fuzur: [102 130 174 170  98  81 181 137 131 126  90 209 123  80 235 225  74  83
 118 158 171 116  98 218 174  93]
doka: [103 155 143 144 122 149 119 152 127 139 123 166 117 114 165 166  75 123
 152 161 182 157  67 178 154 120]
pevet: [ 88 139 136 138 130  93 152 148 159 112 144 123 137 125 151 152  97 142
  74 150 137 145 111 133 158 136]
Kida: [141 127  79 120 139 108 110 118 138 104 154  60 140 140  77  81 162 146
  73 126 101 119 160  75 122 145]
laz: [185 111  95 156  96  96 141  84 100 112  97 110 130  87 128 124 157  96
 104 123 127  96 148 114 137  95]
beni: [170 118  89 155 103 103 130  98 113 115 105 104 131 100 114 121 149 105
 101 126 126 107 143 107 131 107]
lapef: [103 155 143 144 122 149 119 152 127 139 123 166 117 114 165 166  75  98
 148 148 158 137  84 169 136 118]
vipe: [103 155 143 144 122 149 119 152 127 139 123 166 117 114 165 166  75  98
 148 148 158 137  84 169 148 115]
len: [102 130 174 170  98  81 181 137 131 126  90 209 123  80 235 225  74  83
 118 158 171 116  98 218 174  93]
26
len: [102 130 174 170  98  81 181 137 131 126  90 209 123  80 235]
15
len: [103 155 143 144 122 149 119 152 127 139 123 166 117 114 165]
15

fuzur: [104 131 140 107 113 121 113 110 108 119 156 132 160  88  81 177  47 165
  81 105 121 102 128 155  88 160 106 102 114 106 114 153 135 111 137 124
 119 132 136  73  98 172 132 131 115 136]
bifav: [140 135 137 114 113  89 157 176 140 100 105 100 152 145 118  78  90  97
 163 141 110 135 122 129 100 128 125 110 136 118 150 174 110 114 110 119
 106 107 147 145 101 161  89 167 123 147]
doka: [ 99 132 141 103 111 121 110 107 106 117 162 111 163  84  74 181  36 168
  75 103 121  99 129 157  83 162 105  99 110 104 112 158 137 109 139 124
 117 133 137  67  95 176 133 134 115 146]
len: [ 99 132 141 103 111 121 110 107 106 117 162 111 163  84  74 181  36 168
  75 103 121  99 129 157  83 162 105  99 110 104 112 158 137 109 139]
35
len: [140 135 137 114 113  89 157 176 140 100 105 100 152 145 118  78  90  97
 163 141 110 135 122 129 100 128 125 110 136 118 150 174 110 114 110 119
 106 107 147 145 101 161  89 167 123 147]
46

pevet: [137 230 115 164 138  87  96 176 123  95 132 108  84  86  83 169 130  91
  92 122  75 156 147  92 157 140 116 114 127 116 140 120]
Kepa: [138 234 115 165 138  87  95 178 123  93 132 107  82  85  81 170 130  91
  91 122  74 156 148  90 158 141 117 113 128 116 140 120]
bifav: [137 232 115 165 138  87  96 178 123  93 131 106  83  85  82 170 130  91
  91 122  74 156 147  91 157 141 116 114 128 117 138 120]
fuzur: [138 237 115 165 138  85  95 180 123  92 132 106  80  83  81 172 131  89
  90 122  71 157 149  89 158 141 117 113 127 115 139 120]
vipe: [139 236 115 165 138  85  95 179 123  93 132 106  81  83  81 172 131  89
  90 121  71 158 148  89 159 141 115 113 127 116 139 120]
suk: [138 232 115 165 137  87  95 178 123  93 132 106  82  85  82 171 130  91
  91 121  74 156 148  90 158 141 117 114 127 116 139 120]
laz: [137 230 116 163 138  88  97 176 123  94 132 107  83  87  83 169 130  92
  91 121  76 155 146  92 157 141 116 114 127 116 138 120]
Kida: [138 234 115 165 138  86  95 179 124  93 132 106  81  84  81 171 130  90
  91 122  73 157 148  90 158 141 116 114 128 116 139 120]
doka: [137 231 115 163 138  87  96 176 123  94 132 107  83  86  83 171 131  91
  92 121  75 155 147  91 157 141 116 114 127 116 138 120]
beni: [139 235 115 165 139  85  95 178 123  93 131 106  80  84  81 172 131  90
  90 122  72 157 147  89 158 141 116 114 128 115 139 121]
len: [137 230 116 163 138  88  97 176 123  94 132 107  83  87  83 169 130  92
  91 121  76 155 146  92 157 141 116]
27
len: [139 236 115 165 138  85]
6
len: [137 230 115 164 138  87  96 176 123  95 132]
11
len: [139 235 115 165 139  85  95 178 123  93 131 106  80  84  81 172 131  90
  90 122  72 157 147  89 158 141 116 114 128 115 139 121]
32

lapef: [129 140 126 129 129  98 129 126 124 129 119 131 128 124 127  95 125 126
  86 128 127 120 127 130 138 131 127 131 139 122 128 126 113 119 131 126
 113 129 117 129 131 134  63 122 128 126 119 126 188 119 123 125 127 129
 143 124 112 139 128 132 134]
doka: [128 148 126 124 113  86 130 126 122 131 118 133 125 120 122 104 124 134
 102 131 142 120 126 131 137 129 129 130 128 133 129 112 128 127 131 115
 107 135 122 124 131 135  92 143 132 127 114 126 144 118 128 123 127 128
 157 125 122 138 129 131 125]
Kepa: [130 125 125 125 119 119 129 128 123 129 120 124 128 121 131  92 123 127
  85 128 122 122 126 128 135 127 128 129 130 125 128 121 132 114 121 116
 107 128 115 123 129 132  95 120 135 127 118 123 107 113 124 120 128 129
 150 126 141 136 124 135 131]
laz: [130 153 125 126 127 107 130 126 127 127 121 133 129 127 126  88 124 119
  44 131 129 120 127 124 138 129 127 129 140 122 130 126 118 119 128 132
 102 124 115 118 128 136  70 132 131 125 117 121 136 114 123 120 129 129
 142 125 132 133 126 130 132]
vipe: [127 146 126 126 123  90 130 125 127 129 121 126 129 122 122 124 125 123
  55 132 137 120 125 127 138 128 129 128 138 128 131 120 133 123 124 124
 107 130 117 125 128 139  72 135 140 125 115 120 120 103 124 126 125 128
 157 124 141 134 126 133 131]
Mirir: [129 155 126 126 118  94 129 127 122 130 117 134 125 132 123 119 124 133
 129 129 140 121 128 127 137 129 129 129 129 134 128 111 124 118 136 120
 109 126 122 128 130 134 107 147 125 126 113 126 115 102 129 125 125 128
 161 126 107 138 126 127 126]
len: [129 155 126 126]
4
len: [128 148 126 124 113  86 130 126 122 131 118 133 125 120 122 104 124 134
 102 131 142 120 126 131 137 129 129 130 128 133 129 112 128 127 131 115
 107 135 122 124 131 135  92 143 132 127]
46
len: [130 153 125 126 127 107 130 126 127 127 121 133 129 127 126  88 124 119
  44 131 129 120 127 124 138 129 127 129 140 122 130 126 118 119 128 132
 102 124 115 118 128 136  70 132 131 125 117 121 136 114 123 120 129 129
 142 125 132 133 126 130 132]
61
len: [130 153 125 126 127 107 130 126 127 127 121 133 129 127 126  88 124 119
  44 131 129 120 127 124 138 129 127 129 140 122 130 126 118 119 128 132
 102 124 115]
39
len: [129 155 126 126 118  94 129 127 122 130 117 134 125 132 123 119 124 133
 129]
19

lapef: [ 90 116 136 138 130 130 153  99 113  84 119]
vipe: [ 68  88  65  81 160 115 131  90 153  93  91]
Kepa: [159 147 199 153 129 194 138 127 194 155 197]
Kida: [190 132 133 100 185 136 181 144 205 192 116]
bifav: [ 85  58 134 132  83 124  35 133 149 119  67]
suk: [115 160 155 211  92 129 179  56 119 184 133]
fuzur: [192  60 155 115 143 128 109 126  65 185 182]
Mirir: [105  77 169 182 105 149 177  65 203  95 134]
len: [ 85  58 134 132  83 124]
6
len: [190 132 133 100 185 136]
6
len: [ 90 116 136]
3
len: [ 85  58 134 132  83 124  35 133 149 119]
10
len: [105  77]
2
len: [159 147 199 153 129 194 138 127 194 155 197]
11

Mirir: [137 104 123 149 181  74 226]
Kepa: [ 92 131  89 158 143 131 125]
vipe: [225 131  98 184 150 141 136]
lapef: [162 122  94 192 191 138 172]
laz: [139 101 123 150 180  73 226]
Kida: [ 91 135  89 157 142 132 127]
len: [137 104]
2
len: [225 131  98 184]
4
len: [139 101 123]
3
len: [162 122  94]
3
len: [162 122  94 192 191 138 172]
7

bifav: [157  23 148 115 122  87 127 130 158 100 136  78 101]
beni: [157  23 148 115 122  87 127 130 158 100 136  18 101]
doka: [157  23 148 115 122  87 127 122 192  50 148 141  78]
Mirir: [152  37 158 161  90  95 125 139 173 105  96 163  79]
len: [157  23 148 115 122  87 127 130 158 100 136  18 101]
13
len: [157  23 148 115 122  87 127 122]
8
len: [157  23 148 115]
4
len: [157  23 148 115 122  87 127 130 158]
9
len: [157]
1
len: [157  23 148 115 122  87 127 130 158 100]
10

laz: [110 111 111 153  58 127 116 156]
Mirir: [117 120 118 137  78 129 134 157]
Kepa: [127 110 114 129 117 123 100 125]
lapef: [122  78  93 140 111 110  43 106]
len: [127 110 114 129 117 123 100 125]
8
len: [117 120 118 137  78 129 134 157]
8
len: [122  78  93 140 111 110  43]
7

